q290_q711: [ -21   18  -40  -89   74 -192   92 -181   34  -67    2   34 -122   -5
  -47  -27   -5  -71   78   72 -155  104]
q335_q145: [ -53   56 -226  -27  104  -80  170  -83  139  -55 -202  249    0  170
 -184  247 -203   26 -349 -139  255  -28]
q290_q711: [-156 -281 -440  273  168  -58 -273  222   21  171 -317  225 -192  348
 -158  669 -541   37 -293 -431  225  -58]
q841_q121: [-186  250 -200  513  391  171  -75   71 -380 -285 -237 -396   25  484
  307  226 -317  -85    6 -383 -307  272]
q335_q145: [  -9   64  -46  222  -19  245  -78  199 -154  -35  -92 -137  226   84
  263  150   51  -56 -189 -305   19   28]
q418_q831: [ 132 -170   -1  -79 -159  149  -68  235   67  124    4  185  151  -99
  199  -30  100   -5 -121 -117  192 -192]
q418_q831: [   6   66  140  -28  -71   77  153   51  -78  -39  222 -228  136 -221
  443 -504   22 -213  344  134 -133  163]
q397_q865: [  18  -20  122  -45 -144  125   58  122  -50   41  116 -144   41  -84
    3   30   60   87  -16    0  114  -47]
q335_q145: [-167 -108   66   42   34 -318 -117 -167   32   19  222  -73 -236 -145
  -12  -76 -102 -106  533  287 -269  205]
q418_q831: [ 176  175  279 -468 -144  -25  137 -218  329   27  165  286  269 -307
 -200 -531  461  148  -57  488  368 -260]
q397_q865: [ 277  246  365 -279  -72  200   88  -11   94 -170  201  -41  341 -148
  122 -544  506  108   58  343   14 -170]
q290_q711: [  80   26  311 -154 -110  -50 -134   15   39   52  358 -309   48 -393
  267 -549  244 -170  542  341 -385  116]
q841_q121: [  30 -147   26   68 -132  100   60  215  -49    5  109  -78   62  -24
   96   80 -127  -42  -10  -54   -2   66]
q841_q121: [ -99 -222 -327  116   77 -104 -100   63   42  168 -211  254 -183  140
  -52  297 -341  -52 -124 -244  174  -37]
q335_q145: [   9  290  258 -279  118 -160   22 -264  102 -266  208  -89  374 -198
  306 -508  412 -142  205  332 -281  174]
q397_q865: [ -58 -385  -64   15 -130 -110 -154  150   71  223   45  241 -183 -131
   94   77 -224  -41  197  -34   24 -100]
q418_q831: [ 149 -118   35    4   -4  166  -54  243  -36    0   39  -20   44   88
   99 -106  -92   49   29    6   -9  -91]
q841_q121: [ -24  228  -30 -388   48 -172   35 -359  442   22 -225  591  278  -23
 -553  100  281  273 -630  157  616 -331]
q335_q145: [ -34  182   21  179   53    6 -125 -199 -181  -10 -115 -185 -175   35
  -93   99  274   16   82  -83 -246   31]
q841_q121: [-159   21 -268  -67  244 -235  -30 -216  130  -68 -301  370    6  267
 -249  403 -138  102 -408 -164  219  -52]
q841_q121: [-135 -253 -129  172   51 -156  -15   47 -204  -31   49 -107 -276  109
  177  272 -257 -117  267 -142 -263  221]
q290_q711: [ 121  291 -121  -68  259   58  108 -132   96 -230 -264  189  147  289
  -77  -18   86   77 -354  -76   92 -114]
q290_q711: [  14   24  -89  371 -100   90  174  -96 -386   44  -49 -373 -413   60
 -124  122    7 -136  168 -142 -302  252]
q364_q390: [-170   14 -550  252  451 -161 -185  -62 -119  -58 -490   64 -233  552
 -108  694 -362  -39 -377 -552  -40  114]
q335_q145: [  -9   53 -221  -16  127 -117   89 -200  -63  -43 -226   93 -144  192
 -174  283   65   -1 -263 -189   28   44]
q290_q711: [-153  -44  -95  126  116  -32 -105   97  -73  -51  -45  -89   67  105
  197  182 -222  -73  -13 -190 -103  129]
q841_q121: [ 296  127  345 -189 -342  244  143   15  112  165  230  -98  -91 -314
 -335 -379  419  213  137  379  239 -302]
q841_q121: [  47  -30  234 -241  -65    1  -61  118  304  -78  179  228  314 -109
  -33 -107   34  176  -54  265  194 -202]
q364_q390: [ -19 -237   71   46 -271   49   79  155  -87  180  197 -133  -79 -196
  -19   -8 -119  -53  131   55   50   91]
q290_q711: [  -9  -48  -91  187  -12    1   -6  -21 -281   37  -44 -257 -303   25
  148  139   62 -138  192 -225 -319  151]
q397_q865: [ 103   46   82  105  -88  191   17   83  -23   15   -9  -31  -54   64
 -224   62   45  171  -63   40  118 -150]
q418_q831: [  15 -199 -172  281  -71  179    4  321 -222  112  -29 -249 -128  114
  108  219 -332 -127  -24 -295  -68  149]
q364_q390: [  55  260  -79  -43  150   66   58 -154  172 -121 -239  326  220  182
 -184  -26  115  136 -382   11  324 -199]
q364_q390: [-218   74  -75  180  221    3  -39  177 -134 -234   20 -294  275  101
  640    7 -331 -272  102 -273 -344  338]
q290_q711: [-139   64  -94   -7   63 -268  289 -332 -182 -100   25 -216 -324    8
  -67  103  -19 -148  165   -3 -262  335]
q841_q121: [ 105  140   87 -196    4  -35   50 -159  125   39   11   47 -121  -92
 -193 -218  194   99   72  195   65 -160]
q418_q831: [  33   16  279 -432 -135 -196   25 -230  289   39  196  248  142 -325
 -202 -319  319  126   52  439  129 -158]
q335_q145: [ -53 -293 -347  133   31  -98  -58   81  -83  149 -185  145 -297  232
 -188  564 -255   10 -196 -306  169   15]
q364_q390: [ -52  238   29  321  161  373 -106  276 -253 -259 -106 -314  485  233
  536   -4  -38  -76 -183 -344 -168  120]
q290_q711: [  85  -10  106 -440   -5 -210    1 -226  264  -48  -10  415  135 -109
 -140  -71  349  139 -191  188  113 -220]
q335_q145: [ -68 -313 -266  362   32  203 -347  547   42  182 -153  122   63  213
  164  400 -584  -14 -153 -392  203 -115]
q364_q390: [ 110  417   14   -7  235  227  131  -95   39 -289 -220  111  398  258
   49 -265  140   95 -358    2  147 -116]
q397_q865: [-203 -248 -305  198   53  -21  -41  238 -118   88 -124  -52 -108  234
   -5  611 -489  -10 -232 -405  174  121]
q418_q831: [-138 -247   95  -46 -145 -115  -76   98    0   28  159   39   85 -169
  196  147  -51  -43   90  -30  -96   69]
q335_q145: [-136   32 -344  183  300   21  -69  128  -66 -119 -306   61  126  322
  360  266 -344 -145 -261 -474  -20   90]
q335_q145: [ 205  297  191 -150  -33  252  239   22   26 -165   86 -113  336  -81
  208 -503  266  -25  -63  146   56  -43]
q335_q145: [-288 -110 -322  133  249 -282 -175 -107   37   47 -268  174 -243  253
 -212  541 -419   37 -149 -255   23   48]
q841_q121: [-180 -358  -83  612  -17  219 -305  604 -276   32  150 -322   60  106
  638  164 -634 -252  417 -293 -295  271]
q364_q390: [  86  -35  -90   71   -7  105   15  138 -108   20  -50 -145  -93   87
   50  140  -28  -40  -64 -194  -64   27]
q335_q145: [  97  -37  103 -118 -101 -147  -18 -194  139   91   64  140 -231 -134
 -392  -64  179   91  124  283  -45 -104]
q290_q711: [ -85 -329 -323  279  -22    0 -104  249 -185  170 -103  -78 -243  183
    5  546 -359 -102  -89 -387   38  143]
q397_q865: [144  63  33  -6 -63 124 -56  26 -51  56 -48 -90   7 -37 -38 -39 243  -1
 -92 -64 -64 -62]
q290_q711: [   7  164   22 -416  110 -188  -26 -203  320 -100  -68  324  398  -84
   -9  -89  289   22 -365   83  176  -96]
q397_q865: [ 210   38  341  -99 -290  193  145   12   34   37  216    0   11 -264
  -66 -421  308  115  208  330   34 -197]
q290_q711: [ 126 -235   92 -231 -217 -202   16 -139   59  234  190   64 -420 -262
 -289  -84  219   39  317  280  -32  -82]
q364_q390: [-197 -147 -342  223  188 -203 -107  -84 -186   45 -241  -31 -372  289
 -151  588 -283  -32  -82 -344 -123  159]
q397_q865: [ 212 -207  -88  169 -177  211   84  205 -291  101  -48 -166 -317   78
   45  200   66  -40   10 -276 -155  -15]
q397_q865: [  14  -13   26  -37   77 -130  126 -140  -76 -141   63   -9 -176   32
  128 -128   18  -59  277  103 -254   91]
q397_q865: [ -97  204   -4  197  134   98   67   92 -225 -217   37 -475  199   55
  461  -85 -116 -266   83 -207 -407  372]
q418_q831: [ -65 -220 -255  315  121  135 -276  450 -221   25 -109 -262   52  212
  487  357 -372 -225  -45 -537 -270  194]
q364_q390: [ -80 -120   78   -6  -94 -132  142  -54  -75   17  183 -130 -217 -168
  110 -142 -131 -116  372  125 -232  161]
q418_q831: [ 148  218  407    8 -194  369  186  255 -211 -215  412 -587  565 -293
  692 -685  291 -265  263  157 -322  295]
q364_q390: [ 167  135   88  202   -7  215  -13  -12 -229  -70  -46 -191  -80   53
  119 -214  248  -39  162  -24 -301   -5]
q290_q711: [ -20  140  -34  137  117   28   87  -71 -109 -105  -45 -172  -98  147
  -74  -12 -102   -7   52    7 -118  114]
q290_q711: [  25   28  186   -8 -169   71   52  -48  -19   62  112  -39  -25 -178
  -68 -196  154   60  141  171   18  -71]
q841_q121: [ -46  -65  -84  221   13  112 -154  225  -32  114  -38 -140  -79   62
    1  127 -292  -18   42 -140   -6    4]
q335_q145: [-166  105 -188  113  194 -189   -4 -247  -83  -83 -198   -2 -156  162
  -76  269  -48  -58  -72 -172 -146  146]
q418_q831: [ 224  236  184 -116  -38  215  166  -54  -33  -99   41  -49   93  -69
  151 -462  361   41   91  145    4 -153]
q364_q390: [-139  -45 -272  172  201 -155 -108  -76  -52   -6 -217   75 -197  212
  -13  324 -219  -72  -42 -242  -99   87]
q397_q865: [ 184  248  305  -49 -204  241  215  -46  -91  -79  160 -256  135 -207
   37 -394  406    7   73  185 -104   -9]
q418_q831: [   8 -252 -103 -325  -82 -292  -42  -83  283  154    9  423  -22 -159
 -134  132   55  -19 -141   58  209 -101]
q397_q865: [ 106 -149 -200 -195  243 -227 -271  -81   94   15 -207  282 -160  209
  -98  207   89   50 -123 -103 -119 -135]
q841_q121: [ 219  158  130  -89 -129  170  279  -55  -93  -99   56 -143   88  -59
  -31 -234  304  -25 -109   80  -64   38]
q364_q390: [ -23  157  213  119   13  115  -28   27 -168 -126  162 -341  132 -119
  402 -385  109 -139  366   88 -367  159]
q841_q121: [  51  -56  -59  208  -64  123   81  111 -168   59   29 -189 -238   39
   45   10 -119  -64  192  -72  -63   62]
q418_q831: [ -81  -84 -310  129  135 -136  -36  -64  -71   62 -246   38 -349  241
 -233  502 -206   10 -166 -296  -11   38]
q418_q831: [  63  136  215   89  -97  239  119   75 -108  -63  147 -204  138  -90
  163 -386   71    1  189  161  -29    9]
q418_q831: [ 137  124   32  116 -137  255  371   41 -287   -4   65 -442 -197   54
 -168  -60    8    9   -8  -16    9  138]
q397_q865: [ 109  128  106    3   17   53   70  -63 -142 -101   82 -236  -64  -51
  207 -263  224 -102  253   57 -306   92]
q397_q865: [ -78  -70   72 -163  -89  -58 -133   34  204  141   61  177  177 -182
  -55  -30   12   73  -81   96  257 -134]
q364_q390: [  50  -81  -20   50  -82  162  -82  190   47  104  -62  113   63   33
  -59  113  -56  112 -171  -98  236 -189]
q364_q390: [  82  -72  294 -203 -280 -107  162 -223  -12  104  276  -45 -258 -312
 -297 -242  318  109  324  419  -50  -44]
q335_q145: [  28  -53  139  252 -173  307 -151  339  -79   56   81 -160  234  -89
  221  -68  -65  -36   25  -90  -62  -21]
q841_q121: [ 132  123  342 -197 -104   59  -59   15  262  -52  238   82  265 -246
   -4 -442  242   94  172  416   35 -172]
[  28  -32  219 -291 -169   59  149  121   85  -85  216   20  450 -237
  323 -247  143  -47 -114   85   77   22] -> q397_q865
[-106 -210  -21  -49   20 -100 -248  146   95   45   13  158  128  -18
  157  190 -114   10  -33  -97    5  -49] -> q418_q831
[  29  244  187  162   -2  169   78  -24 -246 -169   97 -413   87  -89
  384 -352  200 -173  283   -2 -444  196] -> q290_q711
[  37  -33  129 -151   12  -16 -137   58  183  -38   63  201  203  -57
   65 -127   64   90    5  143   53 -161] -> q397_q865
[  31  127  154  -97   -7   22  149 -108   17 -112   67    4   41  -50
   13 -243  101   62   90  174  -27  -47] -> q364_q390
[ -83  107 -126  269  109  122  -77   99  -94  -17 -119 -180   91  169
  -14  140 -213  -54 -145 -174    2  129] -> q290_q711
[ 151  105  147 -320   53 -106  -12 -184   90  -82   70   79   39 -138
  156 -359  416  -16  164  192 -168  -96] -> q335_q145
[-108 -198 -126  249  -74  146 -205  358   66  212  -30   76   50  -28
  184  117 -400  -52   29 -198  224  -91] -> q290_q711
[  33   29 -209   47  149  -34   85 -115  -74  -29 -231   87 -252  262
 -209  218  -75   72 -160 -151   44  -47] -> q841_q121
[  -2  -45    8    1  -19  -33   37   13  -58   17   79 -112 -109  -64
  125  -82  -30  -86  196   13 -127   80] -> q841_q121
[  19   76  -14   38   -5   74  -53   -6   65    5 -132   94   73  101
 -296  222   44  156 -318  -57  162 -124] -> q397_q865
[  51  -64 -189   60  121 -130  -95 -208   11  123 -253  236 -555  254
 -579  333  -29  251  -24   -3  103 -243] -> q841_q121
[ 185  237 -265   42  135  125  204 -190  -61   15 -364   77 -308  343
 -512  223  112  184 -399 -163  308 -186] -> q364_q390
[ 131   99  149   34   -3  159   89   -1  -66 -133   33  -11   23   70
   16 -205  125  107   88  132  -50 -102] -> q418_q831
[  66  112   34  -10  115   47 -120    4  -44 -108  -76  -71   62   79
  137   -5  168    7  -27 -100 -218  -37] -> q418_q831
[ -24  295   37  -99  220 -198   19 -396   52 -151  -71  -12 -101   63
 -231 -139  201   46   76  210 -175   44] -> q397_q865
[-145   12  -96  208   -4   -8   49   27 -114   34   33 -203  -49  -48
  188    0 -198 -200  159 -105  -79  231] -> q364_q390
[ -19  -38 -238  174   31  137   -2  180  -21   48 -212   79    1  203
  -24  366 -214   22 -325 -344  240  -68] -> q364_q390
[ -95 -193  -95  279   35   66 -243  220 -133   99  -63  -83 -148  144
   32  274 -294   32   86 -194  -82   -5] -> q290_q711
[ 334   54  359 -297 -320  285  209   97   94  -36  195   96  342 -243
    0 -422  480  136 -158  264  181 -246] -> q397_q865
[ -19 -142 -170  157   37  -33   -1   39 -136   49 -100  -56 -307  175
 -143  314 -203    8   -3 -171  -83   57] -> q841_q121
[ 148   55  207   20 -168  360   37  315  -71   -6  202 -207  400 -195
  511 -501  131 -130  122   40   30   -4] -> q418_q831
[  19   -2  -43  -90  105   -6   16  -59  -86  -77 -104   95   19  128
  120    8  102   54  -84  -94    8  -67] -> q841_q121

q516_q908: [-119  147  360 -211    3 -218 -198  182 -229  -99  287  205   14   26
  277  287  122   49   70 -285  121  -94]
q378_q525: [ 160  -35  144  -29   73  -67 -151  200  -59   73  242  100    1  -68
  153  192  124   30  -20 -135  -35 -189]
q413_q65: [-217   26  204  -42 -144  -97  -45  -35  -10 -215  117  103  -77    5
   95   41  130    3   93 -236   96  110]
q378_q525: [ 141   45   -4 -283  255   -1  -26  172 -243   73   41  -73   44  218
   23   68  -14 -119    9   92  -36 -185]
q347_q287: [ 266  -97 -285 -144    3   56 -142  206 -141  273   71   28  -47   65
  105   14 -158  177   15  267  108 -191]
q347_q287: [ 402 -243 -318  -64  371  337   78  283 -236  425 -199 -405  149  -79
   29 -303  -90   93  288  592  -36 -383]
q378_q525: [  54   25 -152  -81 -259   10   77 -103   75  -41  -29    9  -55 -133
  -72 -112  -91  -35   28  196  -61    3]
q347_q287: [ 266 -376 -166  124  305  207   46   16 -121  192 -178 -687    4  118
 -224 -382 -175  -16  243  309   14  -33]
q413_q65: [ 266 -130  158  -86  531  -12   91   58   -2   88 -160 -234  144  -24
 -152   15   -3 -193 -228  -16 -220 -155]
q413_q65: [ -61  196  111  -82  -52 -174  -41  -72   73 -109   53  261   -8  -35
   -2  304   26 -109 -328  -72 -116  -86]
q413_q65: [-146   72   99  286  127 -153  253 -491  282 -297   28  175  -30  120
 -384  130  137 -373 -345 -402 -223   16]
q516_q908: [  28    9 -263  -57 -229 -166  147  -65  255   89  198  387 -253  202
 -176  234 -210 -132 -433 -140 -167   39]
q347_q287: [  42  -45 -489 -217   43   24   56   68 -141  339  -97  215 -121  261
 -140   39 -485   89 -271  245   97 -201]
q378_q525: [ 287 -133  104   31  289 -148 -166  126  -83  123  221 -153    2  116
  -41  209 -102  -34 -178 -139  -55 -181]
q347_q287: [ -23    7   64  134  209  243   21  -17  -19   -4 -214 -151  165  -23
  -46 -253  235    6  209  -70   29  110]
q378_q525: [-479   78   77   37  -55  192   31  -87 -191 -120 -281  -55   50   43
   30 -286   66  118  362  -26  277  199]
q516_q908: [  76 -179  -86  390    8  102    6 -169  149  -84  -62  -93   25 -197
 -100 -119   28    1   -2    0  -41  -46]
q378_q525: [ -39   91   62 -216  139  -21  -51   11 -205   13  -29  -34    7  173
   -8   53   41  -55   25   82   62 -117]
q378_q525: [-113  -80  301  157  385  -46 -192   55 -211   -7   70  -88   78   64
   38  142   93   73    4 -290  148 -201]
q413_q65: [ 352 -225 -258 -123   58  -52  -96   35 -120  298   14 -229 -145  157
 -234  -16 -435  -16 -177  253  -11 -140]
q516_q908: [ -74   79   58  -54 -203   11  -27  -44   48  -71    2   14    8 -144
  113  -85  157  123  186   66   90   84]
q413_q65: [-145  168 -161 -140  -38 -123  -95  -20 -106  -25  -12  407  -87  307
   -8  290 -231  -48 -370  -75   85    6]
q516_q908: [-172   29  447   90  339    7  -91    5 -259  -95   44 -229  158   10
   56  -21  285   -4  309 -253  121 -116]
q413_q65: [  68   36  252   35 -202 -241  105  -89  433 -169  267  168  -89 -218
   -5  218  243 -133 -245 -294 -283  107]
q347_q287: [ 204  -36  -43  -96   72  -59   49   44  -52  131  161  -99  -67  187
  -94   57  -37 -147   -3   43 -115  -83]
q378_q525: [ -86 -107 -133  203  -60  223  -48   -5   -3   29 -160 -158   82 -178
  114 -310   51  317  330  155  242   64]
q413_q65: [ -45  -32  -11 -262   33  -30  140   95   -8  -78  -59  -90 -107  180
 -113    8 -149 -249 -158   28 -178   71]
q516_q908: [  91  -73   82   30  144  187   94  150 -111  120 -104 -288  194 -260
  151 -265  137  105  430  215    4  -97]
q516_q908: [  53 -188   -6  132  215    7   35  -85 -169  -23   25 -314   14   72
  -98 -108  -94  -59  170   75   49 -183]
q347_q287: [-109  -38  319  401  173  272   17 -104  168 -241 -266 -510  330 -528
  133 -376  518  191  457  102   23   45]
q347_q287: [-234  147   65    2  -78    4  -42 -201  -17 -128 -109   64   42  -35
   56  -48  180  136  124   49  202   39]
q378_q525: [-169  -18   -1    9 -145  165   36  171   45  152 -171  -76   46 -159
  115 -244  -50  262  228   25  120  266]
q347_q287: [  -2   68  -51  160 -294   95   20  -42  221  -72  -11  174   51 -386
  218  -32  274  139  128  190  -33  -18]
q516_q908: [ -10  -58  -47 -132  -20   12  163  -34    0 -171  -56  -72  -55   60
  -59  -97  -31 -218   24   74 -117   37]
q413_q65: [ -26  -66  397  248  533  127  -18  119 -157 -115  -72 -512  327  -22
  143 -179  300   32  406 -191   60   58]
q413_q65: [-277  102  140  -22  -61  -84   -6 -105   29 -164  -39  158  -40  111
  -78   38  -30  -36 -118 -332   72  228]
q516_q908: [ 126  -45  289  233  345  119  -80  159 -133   85  -38 -327  251 -185
   96  -46  177   13  228  -27  -66 -112]
q413_q65: [ -42  -10  288  222   73   50  -87  225   74  -18   20 -264  193 -314
  259   -8  158  204  189  -47  -18   69]
q347_q287: [-132  380  229 -224 -507 -422 -217  -98   12 -188  515  610 -209  143
  155  526  145  -71 -182 -357   42   63]
q347_q287: [ 144  -98   43  -50  258   34  -47   86 -165  148   -2 -183   29   90
  -37  -14    2  -26   59   68    8 -161]
q378_q525: [  29 -352  164  717  116  -23   15 -266  303 -320   80 -417   36 -238
 -157 -117   56  -44   10 -298  -92   81]
q378_q525: [-193   94  -21   34  -97  152  157   32  139  -10 -109   72   32  -56
   54 -123  182   33  120   -1  -39  155]
q413_q65: [ -79    6 -200 -191 -146  120   49   46  -80   17 -100  120  -84  109
  107 -121   41   39  155  219  114   53]
q378_q525: [ -27 -553   60  500  264  242  -90 -296  -16 -218 -350 -773   43 -211
 -176 -570   36  173  382  116  275   62]
q378_q525: [ 272   32  -10 -355  131   42  -96  335 -226  243   71  -62   41  104
   98   17  -35   -8   79  120  -38 -105]
q413_q65: [ 220  127 -336 -347 -180 -172  -86   80   34  131  229  469 -205  206
   -2  384 -165  -70 -471  152 -100 -252]
q378_q525: [-174 -118   49  305  -99   58   24 -200  164 -215   -4 -118  -26  -90
   12 -178  208  105  208 -115  127  154]
q516_q908: [ -82  212  174   -3  -97 -234  -52 -113  118 -143  165  268  -23   68
  -20  301   45 -100 -275 -299  -71   98]
q378_q525: [ -92  134  194  373 -219  135   94 -100  412 -238  -11  -10  160 -349
  168 -141  533   62  246 -150 -117  341]
q347_q287: [  68  -91  183  375  249  122  -42   50  122   63  -77 -328  187 -188
    1  -86  154  100   81  -86  -63   53]
q347_q287: [ 129 -125   33  -73  248   71  132  -85  -58  -11 -185 -397   67    9
 -182 -235  -17 -147  107  171  -83  -34]
q413_q65: [ 115 -110 -103   35  -44  -42 -186   34  -17  120  120    1  -87  -62
   43  102  -63  185  -78  134  104 -225]
q516_q908: [ 219    5  -19   75 -145 -143 -295  108  -30  195  331   81  -70  -42
  122  265  -49  202  -68   21   77 -179]
q516_q908: [ 233 -210   70  -91  176 -200 -114   24 -196   28  218 -214 -114  113
 -109  155 -222 -135 -112   16  -39 -297]
q516_q908: [  21 -251  -94  288  129   11  -65 -200  -17 -162   -8 -238  -57  120
 -168 -110 -115  -26   -6  -74  106  -16]
q347_q287: [-522  223 -100 -209 -334   86  208 -196  -47 -289 -334  362  -37  -28
   66 -156    1  -49  103  127  132  191]
q516_q908: [ -44  135  -98  120  -46   55  -75  -70  197   -8  -24  115   39    0
    9   50  164  149 -128  -20   43   63]
q347_q287: [ 210  -62 -163   25  -91   89   63   57  115  196  -52   -6  -19 -230
  -38  -12  -45  -14  -85  305 -188 -172]
q413_q65: [ -68   56  -65 -214   33   67   43   37 -141  -17 -103   75   -2   78
   58  -40   46  -40   71  158   46  -83]
q516_q908: [  64  -87  -69   -6  -96  -87  -32   -9   71   58  152   77 -146   88
  -72   70  -89    5 -120 -108    1   13]
q516_q908: [ 179  212  -23 -202  197  -25   26  185   23  296   49  179  103  106
  -29  195    6  -21 -245  -49 -155  -91]
q347_q287: [ 215  -55   12  356   82  251  -40   83  269   95  -47 -141  210 -425
  178 -137  436  229  185  141  -79  -84]
q413_q65: [-311  146 -341 -409 -291  156  -22  179 -264   68 -170  355 -123  215
  202  -93 -162  174  140  270  288   62]
q516_q908: [-352   26  -74 -314 -141  102  107    0 -246 -182 -245  136 -117  204
   20 -178 -104 -135  153   75  137  159]
q347_q287: [-204  350  -81 -355 -425 -176   -3   44  -59   30  149  510 -179  184
   25  306 -171 -102 -228  -19  -44   54]
q413_q65: [-163    7   82 -134  147 -237  -50 -237 -192 -208   52 -109 -172  434
 -318  187 -244 -290 -286 -142   18  -78]
q378_q525: [-442  183   80    4 -349   36  229 -215   91 -393 -101  351  -92   34
   30  -55  231 -261  116 -166  -52  298]
q378_q525: [ -88  -43  349  467  -95 -126   63 -400  395 -488  120 -119   29 -231
  -85  -19  395 -155   27 -395 -129  238]
[  97   79   37 -129  -29 -229  102  -32   -5  -67  211   70  -70   92
 -100  250 -155 -285 -224  -30 -239 -139] -> q413_q65
[ -54  146   54 -300   87  -54 -101  269 -181   80   33  338   32   79
  208  236  -31   40 -150  -80   45 -110] -> q347_q287
[ 298 -191  151  179   96  -92   21  -12  175  -46  185 -188   -3 -150
  -62   49   92 -147  -62 -127 -226  -52] -> q347_q287
[ -16  -39    7 -100 -278 -251   16 -178    5 -155  221  125 -242  116
 -128  142 -176 -198 -130  -99  -44   16] -> q347_q287
[ 298  -77  -68  216 -114  115  -26   94  243  175  -11 -128  121 -450
  130  -99  103  210   90  246 -110  -37] -> q516_q908
[ 115   24 -226 -284 -173   29   86   31 -116  -60   19  139 -105   80
   11  -22  -70 -210   30  260 -100 -116] -> q378_q525
[   4   47 -141 -213   -5   39   66   61 -108   24  -53   67  -21   84
   28  -11  -60  -59    9  192  -13  -99] -> q378_q525
[  87  -14  -39 -179  -74 -129   96  -49   50   10  107   96 -156  113
 -127  123  -69 -209 -189   18 -158  -62] -> q347_q287
[-217  311  221  -16 -282  -40    0  -57  168 -228   94  193   33  -99
  116   87  340  -34   65 -180  -66  210] -> q347_q287
[  66    6 -155  110 -235  -20   -3   30  150   49  145  172  -84    9
   55   78  -31   38  -57  -24  -41  100] -> q347_q287
[ 263 -147  -98   -5  250   15  -64   38  -28  215  -88 -175   81  -99
  -83  -48 -175  130 -118  151   22 -197] -> q516_q908
[ -46  -44   76 -147   97 -156  170 -281  -12 -297   62 -158 -166  440
 -326  -31   -2 -435  -79 -213 -108  160] -> q378_q525
[ 249   80  218  168  133  -95  -87   77  204  103  170  -66  156 -233
   71  210  201   62 -136  -96 -182  -90] -> q347_q287
